Below is a small trained network, with its code and all its weights. Each question gives an input and a class and asks what happens when units are switched off, that is, made to give their printed mean instead of their output.

import numpy as np


def w(rows, s, z=0):
    codes = np.array(rows[::2]) - 128.0
    scale = np.full(codes.shape[1], s)
    scale[-1] = z or s
    return codes * scale


def norm(h):
    return h / np.sqrt((h * h).mean(-1, keepdims=True) + 1e-5)


def f(y):
    return y / 2 * (1 + np.tanh(0.7978845608 * (y + 0.044715 * y**3)))


def log_softmax(a):
    a = a - a.max(-1, keepdims=True)
    return a - np.log(np.exp(a).sum(-1, keepdims=True))


def net(x, mask):
    res = np.array(x, float).reshape(1, 4) / 4 @ E
    u = 0
    for l in range(2):
        y = f(norm(res) @ A[l][:, :-1].T + A[l][:, -1])
        res = res + np.where(mask[u : u + 4], y, B[l][:, -1]) @ B[l][:, :-1]
        u += 4
    return log_softmax(norm(res)[-1] @ U[:, :-1].T + U[:, -1])


A, B = {}, {}
E = w([
[153,123,13,201,136,110,125,118,165,205],'x0',
[134,159,137,94,140,155,123,135,132,148],'x1',
[63,200,209,150,54,74,153,110,114,197],'x2',
[195,56,114,53,65,74,141,168,69,182],'x3',
],0.011)
A[0] = w([
[237,28,116,98,67,179,162,245,78,164,4],'L0N0',
[151,139,136,62,81,41,149,129,110,183,14],'L0N1',
[114,123,121,71,144,121,55,132,78,2,145],'L0N2',
[87,40,118,19,133,68,122,186,104,175,160],'L0N3',
],0.0083,0.0037)
B[0] = w([
[118,196,139,128,63,93,179,8,191,147,254],'L0N0',
[130,91,100,197,79,218,26,252,105,106,203],'L0N1',
[141,138,193,161,187,196,169,148,86,186,220],'L0N2',
[186,89,128,112,201,2,155,96,113,43,247],'L0N3',
],0.0096,0.0069)
A[1] = w([
[56,82,187,141,63,70,121,125,210,55,253],'L1N0',
[23,176,167,170,99,67,148,153,149,206,3],'L1N1',
[42,153,251,77,55,68,76,165,185,39,57],'L1N2',
[133,63,143,81,64,1,61,187,54,190,83],'L1N3',
],0.0068,0.0034)
B[1] = w([
[90,144,121,61,135,211,124,138,102,159,237],'L1N0',
[77,186,139,173,50,51,171,58,162,111,197],'L1N1',
[80,75,70,3,139,162,156,140,26,161,218],'L1N2',
[141,138,155,193,167,134,75,205,131,104,253],'L1N3',
],0.012,0.0051)
U = w([
[134,113,222,146,223,218,149,158,155,92,183],'0',
[200,107,197,48,161,71,197,69,93,48,39],'1',
[55,172,167,58,110,190,172,91,69,170,80],'2',
[110,75,166,62,100,118,87,250,68,86,153],'3',
[126,120,20,172,210,185,63,122,212,119,97],'4',
[189,97,67,114,101,48,159,82,212,144,250],'5',
[55,183,103,187,74,95,164,84,181,162,160],'6',
[170,145,103,232,74,76,43,210,100,175,19],'7',
],0.014,0.0018)

Each question gives the input, the list of numbers given to net, and the class t.
The units are the neurons (one row each of A and B). Each row of codes is followed by its name. A weight is (code - 128) times the scale printed after its matrix; where a second scale follows, it is the last column's (A, B and U).
mask holds one flag per neuron, layer by layer. A switched-off neuron (its flag False) gives its mean, the last column of its row in B, instead of its output. The means were averaged over made-up inputs and are rounded, as every weight is.
A unit's drop is (log p(t) with every unit on - log p(t) with that unit switched off) / (log p(t) with every unit on - log p(t) with every unit switched off).
The circuit of an input: a set's keep is (log p(t) with only the set's units on - log p(t) with every unit switched off) / (log p(t) with every unit on - log p(t) with every unit switched off). Starting from all 8 units, units are removed one at a time, each time the one whose removal leaves the highest keep (on an exact tie, the one counted first), for as long as the keep stays at least 0.8.
units of the circuit, in order: the units of the circuit, biggest drop first
k most important neurons: the k neurons with the biggest drops, biggest first
k most important neurons of layer l: the k neurons of layer l with the biggest drops, biggest first
drop when u is switched off: that unit's drop, to one decimal
input [2,3,-1,5], class 5: units of the circuit, in order -> L0N0, L0N1, L0N3
input [2,7,7,1], class 7: units of the circuit, in order -> L0N1
input [-4,-1,-2,8], class 1: 2 most important neurons of layer 0 -> L0N0, L0N3
input [2,-7,0,-1], class 4: 2 most important neurons -> L0N0, L0N2
input [4,4,0,1], class 5: 4 most important neurons -> L1N3, L0N1, L1N0, L0N2
input [-1,-7,7,-5], class 2: 2 most important neurons of layer 1 -> L1N2, L1N0
input [1,4,3,4], class 7: 2 most important neurons -> L0N1, L1N3
input [3,5,3,6], class 7: 2 most important neurons of layer 0 -> L0N1, L0N0
input [-1,2,1,-8], class 2: 3 most important neurons of layer 0 -> L0N2, L0N1, L0N3
input [-1,-3,-2,8], class 1: 2 most important neurons -> L0N3, L0N0
input [-1,2,6,6], class 3: 2 most important neurons of layer 1 -> L1N2, L1N0
input [7,-4,-7,1], class 5: 3 most important neurons of layer 0 -> L0N1, L0N2, L0N0
input [-5,-3,-3,0], class 0: 2 most important neurons of layer 1 -> L1N2, L1N1
input [3,6,-6,4], class 5: units of the circuit, in order -> L0N0
input [2,-4,-7,1], class 5: 2 most important neurons of layer 1 -> L1N3, L1N0
input [2,1,8,1], class 7: drop when L1N3 is switched off -> 0.4
input [-7,3,5,3], class 3: drop when L0N0 is switched off -> 0.2
